Each row is followed by its class.
[  4  11   2 -15  10 -20 -18  10  12   3 -13 -12 -18  16  -9   9  -6 -12
 -12  -1   7  -4  -3  13  24  15 -14 -11  -5  12  -7  -2  -1  -5  -4   0
  -5  -2  19   3 -16  21] -> G
[ 38  -9  11 -40   6   3  -7   2 -33 -31  35   0  -9  -4  -1  10  -8 -21
   7  22   7   3   1  14  27   1 -29 -11  -8 -20 -65  -5 -15 -11  -3 -57
 -18   5   2  46  -9  -7] -> X
[ -8   0   2  -1   4  -1   3  -4  -2  -5   4  -3   2  -2 -18   6   2  -1
   3   0   3  -9   4  -3  -2   5   0  -2  -2   1  -3   9   0   1   4   0
   0  -5  -4   3   0   3] -> C
[ -5   0  -1   3  -7 -12   2  -5   2  -4  -7  -6   0  -2  -3  -6   0  -3
  -4  -4   4   8   0  -1  -5   4   8  -2   4   7   4   1   2   4  10  -2
 -14   4  -2   6   5  -7] -> W
[  2 -17 -16 -10  -3  -2  -7 -22  22  -7  35  -4 -27 -10  34 -14  31   7
 -12  24  21  15  13   7 -11 -28  11  10  27   4   4   0 -11  -4   5  -8
 -20  12   7  12  11   4] -> U
[ -3  13  -1   9  -3  -5   3   5 -16   2 -10  -7   3  -2  -6  -4  -7  -4
   6  -3  -8   1   1   0 -12   4   6  -2  -9  -4  -7  -3   2   7  -2  -1
  -9   3 -11   4 -11  -2] -> M
[ 55   4   3  40  -4 -37  20  -5 -12  36 -39 -14 -59   2  -3  80 -51 -51
  22  20   0   4 -61  62 -24  13  28 -71   3 -19 -66 -13   9  35  33   2
   0  58  21 -56 -25 -10] -> M
[  7   4   4  -1   4  -5   2  -2   4  -4  11   2   5  -2 -11 -10   8  -7
  -3   1  -2  12   4  -5   9  -2   8  -4   0 -10  -3   5  -1   6  16  -7
 -13  -6  -3   8   3  12] -> W
[ 14  -6  14   6 -14  10  -8   9   9  -6   9 -13   4  -5 -11   0  25 -17
   7   6  -3   1   8 -22   2  -7  -8  -3  -9 -31  -6   7  -8 -12  14 -27
 -27  -6 -11  19   5  -1] -> W
[  2   1  -3  -3  -1  -4  -2  -5  -4  11   0  -2  12  -5  -8  -3  -5   2
  -7   0   2  -1 -12   6  -6   7  -3 -10  13   9   4 -10   2  -1  -6  -2
   3  -5   9  -4  -5  -6] -> C
[-25  31 -21 -53   3  42  13 -11  50 -26 -30 -25  -8   7  12  14  16   2
 -39  10  -7   4 -33  38  29  -2  16 -17 -31  41  21  -7 -17 -51  16  24
  24  34  46  -1  -2 -37] -> R
[  2  -4   1 -14  -2  -1  -6  -4 -12  -1  11  11   2   1  -7   2   5   4
  -2  -6   0   4  -6   0   4   1   7   3  -1   4   2  -3  -4   2  -4  -3
  -3   6  -2   1  -2  11] -> N
[  2   7  -8   1 -13  -6   2  -8  11  16  -1  -3  -3   2  18   6   2   4
 -19 -12  18  -7  -2   5 -17   3   1   0  -6   1  11   3   7 -16   4  -4
  17  12   2   4  15   4] -> R
[ 13   1  -1 -26 -21  -5  12 -15 -15 -34  24 -16  18  -4 -22   1  35  -2
  -5 -22  14  -9 -22   1 -19  -8  -2   4  -2  16  16  -1 -12  10  15 -37
  -6  21  -5  14   6  12] -> M
[ 3  5  0 -2 -4 -4  1  3 -6 -4  1 -3  1 -2 -2 -3 -5 -7 -1 -1  2 -4 -3  1
  0  0  0  2 -3 -5 -3 -3 -3 15  1 -6 -6  2 -6  7 -6 -1] -> M
[  1   0   0   1   0   1 -10   6   6   2   1  -9   2   2  -6   2  -6 -11
  10   3 -10   2  -1  -4   4  -3  -4   6   2 -19  -1  -3  -7   0   1  -5
 -12   2  -9   6  -5   1] -> U
[-4 -4  7  0  0  5  2 -8 -3 -2 -6 -1  0 -6  5 -5  7 10  2  7 -1 15  5 -6
  4  6  3  1 -8  4 -3  5 -2 -1 -2 13  4  5 -2  3  3 -3] -> U
[ 10  19 -26 -23  -4 -12 -26   5  24  -5  12   0  -1  10 -16  23 -16 -11
 -20  -2  12  -7 -21  -5 -14  11 -14  -2   9  12  20   4 -18 -20  -1  -4
   4 -13   0  18 -17  16] -> C
[ 25  -5   4   1  -7 -13 -19   4  20  -6   5  -5  -3   6 -10   6  -5 -18
  -8   0   3   6  -1  -5  -5   1   1  -4   3  -3 -10   3  -4  -8  12  -4
 -17  -4  -1   8  -1  -5] -> W
[  6   5 -10   2  -2  -4  -5   1  15   8 -10  -2  -4  -1   1  -2 -10  -9
   0   3   5   3  -4   1  -2  -5   5   8   6  -4  -3  -2  -1   0   6   1
  -5   9   0   4   1 -10] -> G
[ -9  -3   5  -2  -4  -3   0   2   3   7   3  -1   3   4   5   0   0  -5
   1   5   6  -1   5  -3   4  -6   0   6  -8   3  -2   3  -6  17   4 -10
 -22   5   5   5  -3   8] -> D
[ 17  34  24  52   8   3   3   3  17 -52 -14 -31   9  -5 -40  20  15 -13
  24 -13   6  -1  -9  13 -25   9  16  -5 -20  -2   9  31  -3  -8  26  43
  -5 -27 -11   7  -3   0] -> E
[ 11   1   1  -4  -8  -4  -8   0  13 -13   2  -1  -7   7  -1   2 -10  -5
  -3  -6   9  -7   3   2 -12   3  -3   5   3   7   0   5  -4  -3  -2   0
   5  -4   1  11  -1   0] -> R
[-12  -7  -1 -37   0  -2  22   2 -17  34 -22  -3  13  26  61 -25  -9  21
 -11  10  -6  51  10 -15  10 -19  15   0   2  44   5   5 -27  38   0 -31
  -6  15  32 -10   1  -2] -> E
[-13  22   5 -21  17   9   8   7  10  -7 -26 -10  -3  -6  -3 -13   9   1
   2   4  16  24  11 -10  10   0 -15 -15 -17   6  19  13  -3  28  25  11
   7  10   6   9  -8  13] -> R
[ 12   5   1   5  -8   7 -14   4  -6   2 -20   3   2  -5  12  -7   2   6
   1  -4  -3  11   4 -13  -1  -6   2   1  -3  -4   6  -1  -2  -8   9  -8
  -8   1  14   6   6 -12] -> U
[ -3  -4   1  14  -7   9   0  -5  -3  18  -7   0   2   0   9  -1  -5  -4
   3  12  -2   3  -6   7   4   3   6   2  11   2   3  -7  -3  -6   2   2
  -7  -5  15   1  -1 -17] -> C
[  2 -20  16 -27   2 -12   1  16 -25   0  18  -1   2  13  21  -6   7  -2
  26 -25  -7  12  -4 -20 -13 -14  11  -1  -6  -7 -18  24  -1  21  12  21
 -11  36 -11  -2  18 -12] -> E
[  0   7  -5   3  -4  -4  -4  -1  10  -2  -5  -3  -5  -2  -6  -4  -7 -10
  -2  -1   2  -8  -1   4  -6   2   8   6  -1   6 -10   5  -1   9   4   5
   0  -1   0   4  -4  -1] -> M
[-11   3  -6 -11   0   4   7 -13  -9   0  -9   4   6  -6   9 -13  -3  19
  -3  -5   2   4  -1   0 -11   8   0  -9   0  14   8  -5   0  -4   0  11
   3   4   4  -5  -4 -14] -> C
[-17   5   8  11  -5   2   1   1   3  -5 -19 -10  -6 -12 -10   8   7  -6
   2   3   1 -13  13   3   2  -4   1  -3 -10  -3  -5  11   3   4   9   8
  -2  -1  -9   9   2   1] -> U
[ 13   3   7   6  -8  -7   0   8   5  13   0   5   3   2  12  -7   6   4
   0  -6  -2   8 -10  -3  -1   1   3  -7   4   2   9   0  -1  13  11  13
 -12   4  10   2  -2  -8] -> W
[ -2   2  12  16  14   2  28 -20 -30  26  17 -15  36  -8  23 -34   9  35
  45 -31  -4  24  25  -4  29   7  17   8   8  11  30  17 -21   2  13 -40
  -9 -11  13  -9  -2  12] -> V
[  5 -21 -20  -7 -39  18   6 -26 -12  22  17 -11 -17 -12  17   5  11 -17
  13   3  18 -12  18  -1  14   2  -3  14  26 -32 -20 -30 -12 -45 -14 -51
 -19  21 -16  19 -11  10] -> W
[ -4   4  -6 -10  11 -16  -1   2 -11   1   5   2  -9  -6 -11  15   0  -3
  -2  16 -10   5 -15   4   8  -1  -6  11  -6 -12  -2   4  -3  -5  -1   0
   0  11 -13  15  -2  -7] -> G
[-14   7   2   4   1  -1   3  -2   4   6  -5   0   2  -1   0  -2   4  -1
   5  -6  -1  -5   3   7   2   4   2   9  -1  -2   2   5   2   5  13  -3
  -5   0  -1   8   0   8] -> V
[-15   8  22   6 -47 -12  28  13 -23  45 -26  40  25  -5 -15  -3 -29 -21
  25 -34 -24 -23 -20  14   5   0  19  62   6  10 -12  31 -28  28  22 -43
   2 -10  19  14   2 -10] -> D
[-20  -4   1   0  11  13  -3   5  23  11  -4   0 -15   5  11 -15   4  -9
  -6   2 -10 -15  26   1  -3  -7   2  -6  -8   4   0   3   1 -16  20 -32
 -16   1   3  13   3  -1] -> V
[ 5  6  2  7 -1 -6  4 -4  2  0 -7 -2 -1  6 -5 11  4 -5 -1 -6  6 -1  4  2
  3  1  2  7 -6  1 -7  1 -6 -1 10 -6 -7 -2 -4  8  0  5] -> X
[ -6  10  -7   0 -11  -3   9   8  -6   1   8   7  11  -5  12  10  15  15
   7 -34   5  12 -11 -20   1  16  -4  -3  21 -10  34  11 -11 -10   6 -10
  -1   1 -13   5   3 -12] -> D
[  2  -1   2  10  16 -13  18   6 -13 -17  22  -2   4   1 -24  13  -3   2
   8  13   8  -4   6   7   6   9   6  16   5 -14 -15   0   5  -4 -17   4
   7 -13  -3  -1  -7  -8] -> E
[ -5  16   7  12   1   0   5   2  -5  -3 -18   5  -2  -5   1   4   3   0
   7  -5  12   5   8  -8  -6   1  -4   5  -7  -2   1  12   1  -1   8   8
   4  -5  -2   4  -4   3] -> D
[-16   6   5  15   3   2   3  -3 -11   0  -9 -15   0  -4 -16  16  -2 -10
   3  -7   0 -23  11   0  -2   1   9   2  -5   2 -16  11  11   3   2  -5
   1  -7 -15   5  -2   0] -> M
[ 10   5   2   7   0  -5   3   0   0 -10   9   3  -5   0  -7   2   3  -6
  -1  -7   4   4   3   2  -3   2   6   8   4  -6   0   4  -3   3   6  -2
  -2   0 -15   6  -5   0] -> M
[ 7  9  2  7  7 -2  2 -1  7 -1 -6  0 -5 -3 -9  2 -4 -1  3  3  0  7  3  1
  7  4  0  3 -5 -1 -5  8 -4  2  4 -3  4 -5  1  3 -3  5] -> G
[ 10  -2  35  -5 -12  14   6  35  23  -2  19 -10   2   1 -24  36  20  17
  18 -21  -5  -6  50 -49  -4   1  -7  -6 -36 -33 -15   9  -3  22   9  31
  -5  -6  -7  -7 -14   5] -> U
[ 15  -6  10  10 -10  -2   4   6   1   8  19   5  -1  12   6  -6 -11  -6
   0 -20   4 -12   9   8 -13   3  12  -1   6  17  -2  -7   2  20   8  -4
 -12   5   4   5  -8  -7] -> M
[ 21 -11  10   8  13   8 -17   5   0  -2  36   2  -5 -13 -32  11 -12 -13
  25  -6 -10  -5  11 -10  -5  -3   3  12 -12  -1  -1   5  -8  -3   8 -24
  -7  12  -9  27   1  -2] -> N
[-27  -8   5  -5  -3  -1  -2  11 -22   8  -5 -12   1  15 -10  15   3 -14
  -4  17  -1 -16   9   6   6  10  -8 -16 -11  20 -14  -9   8 -10  -1   5
  -8  -9  15   9  -8 -10] -> X
[  9   6   4   9   3   4   6  -3  -2   5 -19   4   2   0   4  -2  10   9
   0 -11   1  17  -1   2  -8   2  -2   6   6  -1   3   2  -4   5  12  -7
   0  -2   8  -9   0   1] -> E
[ -4 -10  -5   4 -14  -9  -9   6  -5 -21   6  -4   4  -1   2   9  -1  -4
   1   1   6  -4   2  -2 -18   4  -1 -14   3   8   6  10   3  -7  11   5
  -1   1 -10  11  11 -19] -> V
[ 13   4  -7   2  -4  -6  -6   4  13  -3   3 -12   3   4  -1   5  -6  -2
  10  -2  10  -8  -7   1  -5   3  -6   1   2   9  -3   9  -3  -4  -7  15
  15   4   3   1  -2  -7] -> G
[  0   0  -1  -6  -1  -2  -3   4  15   4   9  -5  -3   7  -6  -3  -3 -15
  -5   5   1   0  -1  -1   2  -2   0  -6   3   6   3   1  -5   0   6 -12
  -5  -1   5   7  -4   9] -> W
[  1   7 -13   1  -5   0   3   6  23  19  -1  -4   0   3  18  10 -10  -2
   0  -5  15   6  -2   1  -7   5  -7  -9   8  14   2   7 -10   8  12   2
  15   4  11   1   3 -14] -> X
[  5   4   3   7  -7  -9 -10   6   1 -10  11   7  -4   7  -1   5   2  -6
 -10 -15   5   0   4  -3  -8  -5  -3   5   2   2  13  -4  -3  -6  -8 -14
  -7   1  -8   9   0  20] -> D
[-11  -3  13  18 -18   0   6  31 -31 -16   5  13   4   3 -21  -4  11 -22
   5 -10  -9  -4   7  -7  -4   6   7 -32  -3 -16  32  -6   6 -22  12 -10
  -7  -3 -15   2   0   4] -> V
[-9  1  3 20 -7  1  4  4 -3 -4 -5  3  1  0 -8  8 -1 -6  6 -2 -3 -3 13 -1
 -4 -2  2  4 -6 -8  0  0  1  3  6 -2 -7 -1 -8  2  2 -1] -> D
[-41 -15  20  24   0  -8   8  23 -35 -13  16  -1  -1 -22   7 -16  -5  25
  16  22  -3 -11  49  -3   3  21 -29 -11 -14 -15   2   5  22  41 -15  36
  -5 -22 -20  34   3 -32] -> R
[-21 -15  10 -23   5 -15 -16  -6   7   1  -2 -15   2  -4 -48  11 -17 -31
 -11  16  26 -25  32   2  23 -12 -15  12 -12 -13 -38   7   4  21  -8 -23
  -7 -13 -11 -10  -7  47] -> C
[ 13  11   3  -9   0  -1  -6  -1   3 -21   7   3  -6  -7  -5   0   2  -4
  -9 -12   6   6   3  11   8  -3   2   8   1  -1 -12  12  -9  -5  -3  -2
   5  -4 -11   5  -7   7] -> M
[  6   3  -6  -3  -2  -5  -1  -5   6 -12   5  -9  -3   2 -10   2  -9 -15
   0   7  15 -10   0   3  -1  -2   3   8   2  12  -7   3  -5  11   1  -1
  11  -1   3   7  -5   4] -> M
[  4   1  -6  -8  -5  -7  -4   8  -5  -2  -1   1  -4  -4  -1   2  -8   1
   3  -2  -1  -5  -2   4  11  -3  -8  -8  -3 -13   4  -5  -6   1  -5   4
   0   6  -2  -8  -7   0] -> G
[  6   8   5   6  -4  -4   5  -3   1  -2 -11   7   0  -3  -4  -3   1   9
  -6 -10  10   4  10  -1 -12   8  -5   7  -9  -1   3   6   6   3   4   4
   9   0 -10   6   0   4] -> R
[-36   1   9  16 -20  21   1  -5  10 -22 -16 -36  16   7  10 -11  12   2
  -5  13  12 -13  13  -9 -36   9  -5  -9  -5  58   7  11  13   5  -2  17
  -2 -18   6  36  10 -29] -> W
[  8 -11 -20  20 -14  -4 -17   4 -11 -12  15   3 -19  -4   6  20  -6  -7
  12   1  23   7  16  -3 -35  -1 -12 -11  17  -2   4  -7   4 -11  10  11
  -7  10 -17   9   1 -18] -> X
[ 0  3  5  3 11 -5  1  2 14  2 -3 -6 -3 -1  3 -3 -2  1  7  2  1 -4  7 -2
 11  3  6  2 -5 -6 -8  3  0  4  3  3 -5  1  3  2 -3  1] -> V
[-4  0 -1  3 -3 -7  6 -5  1  1 -5  2 -8 -3 13  1  5  4 -1 -2 13 -2  2 -2
  1  5  3 -4 -4  5 -4  4 -2  2  8  9  0  2  7  4  8 -8] -> X
[  0   2   8 -16  11 -12 -28  13  27  -8  -4 -29  10  14 -23   8  -5 -19
 -16  -5   1 -17  -6   2   7  -7 -14 -14  -6  11 -18  17   3  23  10 -41
 -20 -15  21   1  12  11] -> G
[ -6   3   2   3   2   0   5   3  -3  -8  -2  -3   4  -3 -12   6   5  -4
  -4  -2   7   0   8   2   0   3  -2   3  -3  -4   1   6   0  -3   5   0
   4  -5  -7   4   2   4] -> E
[  5   5   0   3   6   3  -4  12  11  -6   7   3  -1   2  -5  -6  -8   8
   0   1  -6  -8  13  -1  -4   1 -10  -3 -11  -7   0   5   0  12  -2  -6
  -6  -6  -3   9  -7   1] -> R
[-1  4 -1  4  5 -2 -4  7 14  0 -4  3 -7  4 -5 -3 -1 -3  1  2  3 -4 -2  2
 -8  6  1 -5  1  6  1  5  1  4  4  0  5 -2  5  4  1 -5] -> N
[ -1   4  -2  -2   1  -4  -7   2  12  -4   4 -13   3  -7   0  12   2   1
   4  -6   4 -17   2  -1   3   2   0  -1  -3  -6  -3   5   1  -6   5   7
  -2   1  -2  10   1  -7] -> V
[  4   4  -3  -7  -5  -5  -2   9   6   7   1   5   4   2  10   0  -9  -3
  -2  -2  -1  14   0  -2   0  -8  -1   3   4  -4   5  -7 -10   4   2  -6
  -7   7   7  -2  -4  -8] -> D
[-2  9 -3  7 -4 -2  6 -7  2  3 -8 -3  2 -2  7 -3 -4  1 -7 -7  9  2  1  2
 -3  6  5  5  0  8  3  1  0 11  2 -4  3  1 -7  5 -2 -2] -> M
[-5  2  3  3  2 -5  3 -2 -1  4 -7 -5 -2  3  3  8  7  0 -1 -1  6  5  2  5
  5  1 -3  1  0  8 -5  3 -4  5  8  1 -6  1  1  5  1 -4] -> X
[ -7  -2  -6 -11  -4  -1  -7   5  10  -9   1  -3   9  -2  -5   3  -5  -8
 -10   3   0  -2   6   1   9 -11  -3  -8  -7   2   5  -4  -7   6   7  -5
  -8   5   2   0   2  -4] -> D
[-10   0   0  -4   0   0   6  -6   2  -8   6   0   2  -1  -9  -2   0  -2
  -5   2   4 -10   7   9   3   4  -3   4  -3   4   2   8   1   4   3   0
   6  -2 -10  14   1   4] -> R
[ 17   3  17  42  -4   8  19   4 -11   8   3   6   1   4   4   3   4   8
   9   3 -21 -12  10  24  18  18   2  -9  -9  -5 -16  -1   0   8  -1   8
   6 -20   4   1 -13  -9] -> M
[  7  10   3   9  -1 -11  10  -2  -7 -12  -4 -11   6  -2 -26   4  14 -14
 -11 -10   7  -8   9   5   2   6   1  -8 -12  -3  -6   1   8   4  13 -14
   2   8 -26  17   0  13] -> M
[ 20  -9   6  11  -5   2  -6  22  20 -42  17  12  -7  16 -31  13 -21 -31
  14 -17  13 -38   5   0   4   3  -5  11   9 -12 -15  15  -2  12  13 -52
 -12  -1 -14  20   3   0] -> V
[  1   6  -2  -6   5   2  -2  -3   4  -9  -2  -4  -5  10   3  -8   8  -1
   1  -2   7   3   2   9  -9  -3  -4   0  -8  -3  -3  -1   0   3  13 -20
 -13   9   1   7   2   5] -> N
